Below are the code and all the weights of a small trained network. Each question names an input and a target symbol and asks about switching units off, where a switched-off unit gives its printed mean instead of its output.

import numpy as np


def w(rows, s, z=0):
    codes = np.array(rows[::2]) - 128.0
    scale = np.full(codes.shape[1], s)
    scale[-1] = z or s
    return codes * scale


def f(y):
    return np.maximum(y, 0)


def softmax(a):
    e = np.exp(a - a.max(-1, keepdims=True))
    return e / e.sum(-1, keepdims=True)


def log_softmax(a):
    a = a - a.max(-1, keepdims=True)
    return a - np.log(np.exp(a).sum(-1, keepdims=True))


def net(x, mask):
    ids = ['αγδζημσφψω'.index(c) for c in x.split()]
    T = len(ids)
    res = E[ids] + P[:T]
    r = res
    for j in range(2):
        rows = slice(2 * j, 2 * j + 2)
        q, k, v = (r @ M[0][rows].T for M in (Q, K, V))
        z = softmax(np.where(np.tri(T) > 0, q @ k.T / 2**0.5, -1e9)) @ v
        o = O[0][rows]
        res = res + np.where(mask[j], z, o[:, -1]) @ o[:, :-1]
    y = f(res @ A[0][:, :-1].T + A[0][:, -1])
    res = res + np.where(mask[2:10], y, B[0][:, -1]) @ B[0][:, :-1]
    return log_softmax(res[-1] @ U[:, :-1].T + U[:, -1])


Q, K, V, O, A, B = {}, {}, {}, {}, {}, {}
E = w([
[170,168,147,104,185],'α',
[182,245,121,142,62],'γ',
[159,98,163,47,148],'δ',
[208,126,136,130,170],'ζ',
[156,85,156,213,100],'η',
[100,185,165,96,149],'μ',
[138,156,123,60,51],'σ',
[198,95,107,69,57],'φ',
[160,96,163,34,156],'ψ',
[145,113,173,102,250],'ω',
],0.013)
P = w([
[194,150,254,81,86],'0',
[190,139,232,76,94],'1',
[185,138,211,76,103],'2',
[180,135,194,87,107],'3',
[171,129,176,91,113],'4',
[170,124,156,92,120],'5',
[167,120,136,89,131],'6',
[159,119,118,97,133],'7',
[154,114,98,96,140],'8',
[145,110,81,100,143],'9',
[143,107,62,104,151],'10',
[137,103,43,103,164],'11',
[136,101,24,95,176],'12',
],0.01)
Q[0] = w([
[251,93,171,21,152],'head 1',
[40,182,56,235,122],'head 1',
[178,101,110,75,162],'head 2',
[97,152,136,119,185],'head 2',
],0.021)
K[0] = w([
[82,123,7,147,167],'head 1',
[175,128,232,105,116],'head 1',
[125,64,75,119,99],'head 2',
[21,138,110,137,202],'head 2',
],0.016)
V[0] = w([
[135,10,181,191,227],'head 1',
[160,224,150,211,106],'head 1',
[151,34,92,131,141],'head 2',
[135,155,254,102,132],'head 2',
],0.0075)
O[0] = w([
[190,2,118,107,107,80],'head 1',
[185,192,51,158,145,84],'head 1',
[158,208,132,158,118,143],'head 2',
[96,98,66,112,152,253],'head 2',
],0.011,0.006)
A[0] = w([
[46,147,205,81,53,183],'neuron 1',
[155,112,139,137,21,158],'neuron 2',
[172,161,249,137,111,42],'neuron 3',
[49,160,211,148,228,72],'neuron 4',
[61,214,92,146,128,217],'neuron 5',
[79,163,128,121,84,3],'neuron 6',
[146,80,254,97,71,85],'neuron 7',
[69,111,198,109,240,148],'neuron 8',
],0.0094,0.003)
B[0] = w([
[149,114,204,127,157,253],'neuron 1',
[73,158,107,168,142,165],'neuron 2',
[203,189,153,195,179,146],'neuron 3',
[131,139,91,215,2,161],'neuron 4',
[149,104,129,127,75,231],'neuron 5',
[142,91,172,99,136,154],'neuron 6',
[140,96,125,188,126,239],'neuron 7',
[50,179,146,133,136,241],'neuron 8',
],0.014,0.0055)
U = w([
[110,225,98,57,224,173],'α',
[163,176,59,140,79,138],'γ',
[108,134,95,50,151,100],'δ',
[255,87,101,87,150,88],'ζ',
[141,17,92,222,49,157],'η',
[22,162,121,174,84,98],'μ',
[139,96,180,88,85,65],'σ',
[196,197,186,234,194,148],'φ',
[131,105,101,95,115,253],'ψ',
[59,65,173,131,174,79],'ω',
],0.0089,0.0038)

Each question gives the input, a string of symbols that net reads in full, and the target symbol t.
The units are the heads (2 rows each of Q, K, V and O) and the neurons (one row each of A and B). Each row of codes is followed by its name. A weight is (code - 128) times the scale printed after its matrix; where a second scale follows, it is the last column's (O, A, B and U).
mask holds one flag per unit, heads first, then neurons. A switched-off unit (its flag False) gives its mean, the last column of its rows in O or B, instead of its output. The means were averaged over made-up inputs and are rounded, as every weight is.
A unit's drop is (log p(t) with every unit on - log p(t) with that unit switched off) / (log p(t) with every unit on - log p(t) with every unit switched off).
The circuit of an input: a set's keep is (log p(t) with only the set's units on - log p(t) with every unit switched off) / (log p(t) with every unit on - log p(t) with every unit switched off). Starting from all 10 units, units are removed one at a time, each time the one whose removal leaves the highest keep (on an exact tie, the one counted first), for as long as the keep stays at least 0.8.
units of the circuit, in order: the units of the circuit, biggest drop first
unit that matters most: the unit with the biggest drop
top k neurons: the k neurons with the biggest drops, biggest first
heads that matter: for each layer, one digit per head in row order, 1 if its drop is at least 0.15 and else 0, layers parted by /
drop when u is switched off: that unit's drop, to one decimal
input α η ω φ ψ φ α φ ψ α ψ ψ ψ, target ω: unit that matters most : head 1
input σ ψ ψ δ μ γ ψ ζ σ φ, target φ: heads that matter : 11
input ψ ψ ω ψ, target η: heads that matter : 10
input α μ δ α ω γ φ η σ, target σ: heads that matter : 10
input φ ψ μ ψ, target α: heads that matter : 11
input φ γ φ ζ ζ σ δ, target μ: units of the circuit, in order : [head 1; neuron 4]
input η η ψ ψ ψ σ ψ η δ, target ζ: units of the circuit, in order : [head 1; neuron 8]
input η μ μ, target μ: heads that matter : 01
input α φ φ, target φ: units of the circuit, in order : [head 1; neuron 3; neuron 1]
input ω ψ σ φ ζ, target ζ: units of the circuit, in order : [head 1; neuron 8]
input ψ φ δ, target φ: top 3 neurons : [neuron 3; neuron 1; neuron 7]
input σ φ ψ, target φ: top 2 neurons : [neuron 3; neuron 1]
input α α γ ψ, target γ: top 3 neurons : [neuron 4; neuron 5; neuron 1]
input ψ φ η ζ ζ ψ δ ω ψ σ σ δ, target μ: top 2 neurons : [neuron 4; neuron 8]
input ψ ψ δ, target ω: top 2 neurons : [neuron 8; neuron 7]
input φ φ γ ψ, target γ: drop when head 1 is switched off : 1.2
input ω ψ σ ψ δ φ ζ ω α φ σ ψ, target μ: drop when head 1 is switched off : 1.1
input σ φ γ, target γ: drop when neuron 1 is switched off : 0.1
